Below is a small trained network, with its code and all its weights. Each question gives an input and a target symbol and asks what happens when units are switched off, that is, made to give their printed mean instead of their output.

import numpy as np


def w(rows, s, z=0):
    codes = np.array(rows[::2]) - 128.0
    scale = np.full(codes.shape[1], s)
    scale[-1] = z or s
    return codes * scale


def f(y):
    return np.maximum(y, 0)


def softmax(a):
    e = np.exp(a - a.max(-1, keepdims=True))
    return e / e.sum(-1, keepdims=True)


def log_softmax(a):
    a = a - a.max(-1, keepdims=True)
    return a - np.log(np.exp(a).sum(-1, keepdims=True))


def net(x, mask):
    ids = ['αβγδζθλξπστφψω'.index(c) for c in x.split()]
    T = len(ids)
    res = E[ids] + P[:T]
    q, k, v = (res @ M[0].T for M in (Q, K, V))
    z = softmax(np.where(np.tri(T) > 0, q @ k.T / 3**0.5, -1e9)) @ v
    res = res + np.where(mask[0], z, O[0][:, -1]) @ O[0][:, :-1]
    y = f(res @ A[0][:, :-1].T + A[0][:, -1])
    res = res + np.where(mask[1:25], y, B[0][:, -1]) @ B[0][:, :-1]
    return log_softmax(res[-1] @ U[:, :-1].T + U[:, -1])


Q, K, V, O, A, B = {}, {}, {}, {}, {}, {}
E = w([
[103,242,127,195,195,204,63,124,172],'α',
[159,100,152,191,132,150,90,157,234],'β',
[200,38,98,103,189,75,69,78,164],'γ',
[156,17,156,128,96,50,145,97,214],'δ',
[91,150,40,125,217,95,151,56,198],'ζ',
[162,75,150,151,139,197,23,116,107],'θ',
[166,182,28,86,142,218,127,185,174],'λ',
[103,133,96,108,190,141,79,27,94],'ξ',
[93,241,18,95,205,160,171,71,103],'π',
[190,73,93,28,195,1,172,104,161],'σ',
[121,98,89,62,85,97,208,175,182],'τ',
[111,122,186,84,40,174,156,217,132],'φ',
[105,141,163,75,49,234,103,133,36],'ψ',
[64,210,12,49,92,145,244,160,94],'ω',
],0.0064)
P = w([
[203,131,162,197,141,124,165,127,113],'0',
[90,122,16,208,52,110,98,113,167],'1',
[226,168,58,71,132,195,98,133,224],'2',
[96,135,181,98,184,148,140,151,127],'3',
[50,107,1,145,28,124,112,108,98],'4',
[161,149,77,3,166,222,99,151,199],'5',
[44,131,170,61,201,141,124,167,103],'6',
],0.0092)
Q[0] = w([
[115,100,189,193,130,66,175,127,67],'H0',
[129,114,43,203,8,86,108,81,117],'H0',
[193,159,126,48,159,200,115,148,189],'H0',
],0.015)
K[0] = w([
[148,136,116,179,138,126,75,103,214],'H0',
[247,160,123,218,83,135,209,101,105],'H0',
[76,112,120,44,95,137,141,166,82],'H0',
],0.012)
V[0] = w([
[183,3,138,118,132,41,99,93,194],'H0',
[126,156,107,137,212,130,51,1,75],'H0',
[142,88,185,158,73,198,21,152,101],'H0',
],0.0092)
O[0] = w([
[62,52,152,58,195,145,118,136,180,17],'H0',
[144,146,170,134,107,184,133,17,172,43],'H0',
[118,167,152,65,79,72,11,123,144,4],'H0',
],0.011,0.002)
A[0] = w([
[211,200,122,46,111,162,65,90,205,95],'N0',
[173,164,176,91,174,181,110,93,172,108],'N1',
[90,154,101,86,82,136,69,40,191,78],'N2',
[128,104,246,135,155,53,169,188,120,148],'N3',
[94,164,106,79,192,99,125,137,109,198],'N4',
[140,91,134,46,188,235,154,166,201,136],'N5',
[134,110,247,32,235,157,146,144,130,3],'N6',
[150,143,250,206,177,130,82,118,134,132],'N7',
[135,113,253,75,111,48,121,137,63,147],'N8',
[158,112,130,179,202,110,160,177,59,150],'N9',
[104,124,119,202,130,76,157,164,82,133],'N10',
[116,142,107,115,48,137,127,38,155,143],'N11',
[58,94,169,144,146,136,141,46,162,137],'N12',
[225,173,109,98,149,119,115,157,83,79],'N13',
[150,96,111,210,144,198,206,85,103,77],'N14',
[139,179,116,209,2,36,96,144,68,112],'N15',
[77,108,247,137,94,133,122,42,136,199],'N16',
[170,134,85,62,130,65,68,163,159,110],'N17',
[37,122,104,63,119,122,11,128,196,96],'N18',
[81,80,72,77,156,78,116,230,173,157],'N19',
[114,161,75,75,67,49,90,178,83,110],'N20',
[73,76,129,193,172,135,163,143,88,127],'N21',
[109,87,254,104,121,50,87,120,97,145],'N22',
[89,144,34,120,49,163,162,114,77,199],'N23',
],0.007,0.0036)
B[0] = w([
[43,97,106,150,25,80,171,125,39,195],'N0',
[136,107,110,178,135,58,81,113,35,172],'N1',
[169,164,137,42,95,150,144,211,144,175],'N2',
[92,99,249,52,36,118,96,151,176,159],'N3',
[186,64,175,161,93,142,97,144,120,184],'N4',
[120,131,102,100,188,58,157,22,87,231],'N5',
[211,127,122,231,76,31,35,135,246,165],'N6',
[74,159,152,158,249,164,41,182,51,157],'N7',
[107,101,8,104,21,201,157,39,149,150],'N8',
[161,184,120,38,109,128,129,194,140,201],'N9',
[121,135,72,176,96,110,124,124,70,182],'N10',
[205,124,170,77,99,196,126,117,145,182],'N11',
[134,169,68,65,115,131,174,190,183,170],'N12',
[102,99,136,141,87,193,143,182,213,181],'N13',
[53,164,230,122,124,93,187,124,166,220],'N14',
[141,244,92,30,189,48,121,33,91,208],'N15',
[151,115,16,133,210,200,123,176,128,169],'N16',
[2,132,194,154,156,158,115,169,148,185],'N17',
[153,134,198,144,141,88,182,186,63,203],'N18',
[160,102,164,140,164,211,97,83,46,255],'N19',
[98,159,175,152,166,136,41,93,215,193],'N20',
[43,93,113,86,42,63,158,108,110,179],'N21',
[88,62,55,196,46,163,137,95,179,153],'N22',
[190,94,159,214,142,116,109,131,185,249],'N23',
],0.0063,0.0069)
U = w([
[195,147,77,61,73,149,112,36,91,92],'α',
[179,136,77,33,235,239,139,142,106,168],'β',
[174,103,60,174,171,77,91,68,154,153],'γ',
[109,96,185,71,110,81,169,146,2,101],'δ',
[113,109,248,196,178,184,78,207,185,252],'ζ',
[171,116,217,200,76,163,177,55,109,108],'θ',
[155,168,185,66,159,23,119,108,163,25],'λ',
[236,145,79,142,104,200,141,218,210,157],'ξ',
[105,156,86,169,111,41,163,163,80,77],'π',
[119,175,165,186,208,83,80,99,42,19],'σ',
[89,63,6,220,69,180,108,151,73,224],'τ',
[70,174,162,53,36,133,115,171,194,100],'φ',
[61,66,103,144,61,156,146,105,240,111],'ψ',
[4,146,96,96,172,117,173,82,135,123],'ω',
],0.0064,0.002)

Each question gives the input, a string of symbols that net reads in full, and the target symbol t.
The units are the heads (3 rows each of Q, K, V and O) and the neurons (one row each of A and B). Each row of codes is followed by its name. A weight is (code - 128) times the scale printed after its matrix; where a second scale follows, it is the last column's (O, A, B and U).
mask holds one flag per unit, heads first, then neurons. A switched-off unit (its flag False) gives its mean, the last column of its rows in O or B, instead of its output. The means were averaged over made-up inputs and are rounded, as every weight is.
A unit's drop is (log p(t) with every unit on - log p(t) with that unit switched off) / (log p(t) with every unit on - log p(t) with every unit switched off).
The circuit of an input: a set's keep is (log p(t) with only the set's units on - log p(t) with every unit switched off) / (log p(t) with every unit on - log p(t) with every unit switched off). Starting from the 12 units with the biggest drops (on a tie, the unit counted first), units are removed one at a time, each time the one whose removal leaves the highest keep (on an exact tie, the one counted first), for as long as the keep stays at least 0.8.
circuit, biggest first: the units of the circuit, biggest drop first
k most important neurons: the k neurons with the biggest drops, biggest first
drop when u is switched off: that unit's drop, to one decimal
input φ α γ ζ, target ω: circuit, biggest first => H0, N14, N23, N5
input ω θ λ φ θ γ, target ζ: circuit, biggest first => H0, N17, N20, N13
input α α ξ β β, target α: circuit, biggest first => H0, N15
input β α α θ ζ δ δ, target ψ: circuit, biggest first => N22, H0, N8
input π γ ξ φ τ π α, target σ: circuit, biggest first => H0, N7
input θ γ β δ γ, target φ: circuit, biggest first => H0, N2
input π τ τ π ζ δ, target θ: circuit, biggest first => H0, N14
input τ β ζ φ, target φ: circuit, biggest first => H0, N3, N8
input ψ τ λ φ δ, target λ: 2 most important neurons => N15, N20
input ξ φ β, target ζ: circuit, biggest first => H0, N17, N20
input π θ ω ζ γ ω, target ξ: most important neuron => N23
input ξ β τ δ σ β, target γ: 2 most important neurons => N6, N5
input β γ ζ β θ α, target δ: 3 most important neurons => N0, N18, N1
input δ ζ α α, target σ: 2 most important neurons => N7, N1
input ψ θ α β σ, target λ: most important neuron => N15
input λ τ γ β φ ω, target ξ: 2 most important neurons => N23, N13
input σ τ τ ω π, target ω: 2 most important neurons => N5, N21
input α τ β γ θ β, target δ: 2 most important neurons => N0, N18
input ζ β ζ π τ β, target β: drop when N14 is switched off => 0.1
input α ζ λ, target τ: most important neuron => N0
input β α τ ξ ξ τ θ, target τ: drop when N22 is switched off => 0.3
input β β β ξ ψ, target ζ: drop when N20 is switched off => 0.2
input β ξ δ θ, target τ: drop when N1 is switched off => 0.1
input ζ τ π α β θ, target δ: 3 most important neurons => N0, N18, N1
input φ β σ, target ζ: 2 most important neurons => N17, N20
